[[ 1.71 -4.35  0.67 -0.34]
 [ 6.63  3.32  3.55  0.05]
 [-5.32  1.85  5.35 -1.09]
 [ 2.77  6.30 -6.55  2.83]
 [ 1.38 -3.11  2.17  0.17]
 [-0.35 -2.54 -3.51 -0.33]
 [-1.37 -4.18 -0.57 -0.20]
 [ 1.75 -3.49  1.75  0.51]
 [-1.78 -2.50  0.65 -1.82]
 [-3.49 -0.51  5.20  1.01]
 [-4.63 -0.65 -6.64 -2.46]
 [-3.66 -0.89 -2.90  0.71]]
->
[[-3.66 -4.63 -3.49 -1.78  1.75 -1.37 -0.35  1.38  2.77 -5.32  6.63  1.71]
 [-0.89 -0.65 -0.51 -2.50 -3.49 -4.18 -2.54 -3.11  6.30  1.85  3.32 -4.35]
 [-2.90 -6.64  5.20  0.65  1.75 -0.57 -3.51  2.17 -6.55  5.35  3.55  0.67]
 [ 0.71 -2.46  1.01 -1.82  0.51 -0.20 -0.33  0.17  2.83 -1.09  0.05 -0.34]]

[[-5.79  3.48]
 [-6.74  4.37]
 [-5.07  4.38]
 [-4.57  3.11]]
->
[[-4.57 -5.07 -6.74 -5.79]
 [ 3.11  4.38  4.37  3.48]]

[[ 0.58 -0.93  2.27  0.69  3.86]
 [ 3.67 -1.16 -0.46  0.10  0.22]
 [ 1.03  0.38  1.58  0.96 -0.52]
 [ 0.30  0.83  3.95 -1.29 -3.82]
 [ 1.26 -0.52  4.24 -5.96 -2.02]
 [ 2.63  1.45 -3.23  1.27  0.62]
 [-1.61  0.45 -1.48  2.57 -0.64]
 [-2.22  1.40 -3.57  1.72 -6.06]
 [-0.88 -1.84 -4.86 -4.76  0.33]
 [-0.93 -1.93  1.52  0.04 -4.06]]
->
[[-0.93 -0.88 -2.22 -1.61  2.63  1.26  0.30  1.03  3.67  0.58]
 [-1.93 -1.84  1.40  0.45  1.45 -0.52  0.83  0.38 -1.16 -0.93]
 [ 1.52 -4.86 -3.57 -1.48 -3.23  4.24  3.95  1.58 -0.46  2.27]
 [ 0.04 -4.76  1.72  2.57  1.27 -5.96 -1.29  0.96  0.10  0.69]
 [-4.06  0.33 -6.06 -0.64  0.62 -2.02 -3.82 -0.52  0.22  3.86]]

[[-3.64  1.43  5.25  2.29  5.95  0.33  1.15 -0.98]
 [ 0.51  0.67  3.46  1.34  2.27 -0.81 -0.12  1.06]
 [ 2.35  1.25  0.25  1.27 -0.89 -0.51 -0.12  0.09]
 [-5.76  0.40  1.98  3.27  6.43  2.55  1.83  0.35]
 [-3.69  0.82  2.59  2.68  4.89  2.31  2.95  0.37]
 [ 0.38  1.47 -1.43  0.36  0.33 -0.78 -0.31  0.53]]
->
[[ 0.38 -3.69 -5.76  2.35  0.51 -3.64]
 [ 1.47  0.82  0.40  1.25  0.67  1.43]
 [-1.43  2.59  1.98  0.25  3.46  5.25]
 [ 0.36  2.68  3.27  1.27  1.34  2.29]
 [ 0.33  4.89  6.43 -0.89  2.27  5.95]
 [-0.78  2.31  2.55 -0.51 -0.81  0.33]
 [-0.31  2.95  1.83 -0.12 -0.12  1.15]
 [ 0.53  0.37  0.35  0.09  1.06 -0.98]]

[[ 5.81 -1.65  0.52 -2.32  5.40  1.68  0.74]
 [ 2.79 -1.56 -0.15 -0.78  1.91  0.31  0.79]
 [ 3.23 -2.97 -0.35  0.24  3.95 -0.77  0.74]]
->
[[ 3.23  2.79  5.81]
 [-2.97 -1.56 -1.65]
 [-0.35 -0.15  0.52]
 [ 0.24 -0.78 -2.32]
 [ 3.95  1.91  5.40]
 [-0.77  0.31  1.68]
 [ 0.74  0.79  0.74]]

[[ 2.09 -3.88  3.84]
 [ 6.02 -4.61  1.59]
 [ 1.70 -3.13  3.29]
 [-4.77  6.12  0.02]
 [ 2.10 -0.41  0.73]
 [ 2.53 -3.79  2.89]
 [ 0.30  2.98  0.11]
 [-5.02  4.74  0.89]
 [ 1.83 -3.02  2.75]
 [-1.29  5.70 -1.98]]
->
[[-1.29  1.83 -5.02  0.30  2.53  2.10 -4.77  1.70  6.02  2.09]
 [ 5.70 -3.02  4.74  2.98 -3.79 -0.41  6.12 -3.13 -4.61 -3.88]
 [-1.98  2.75  0.89  0.11  2.89  0.73  0.02  3.29  1.59  3.84]]
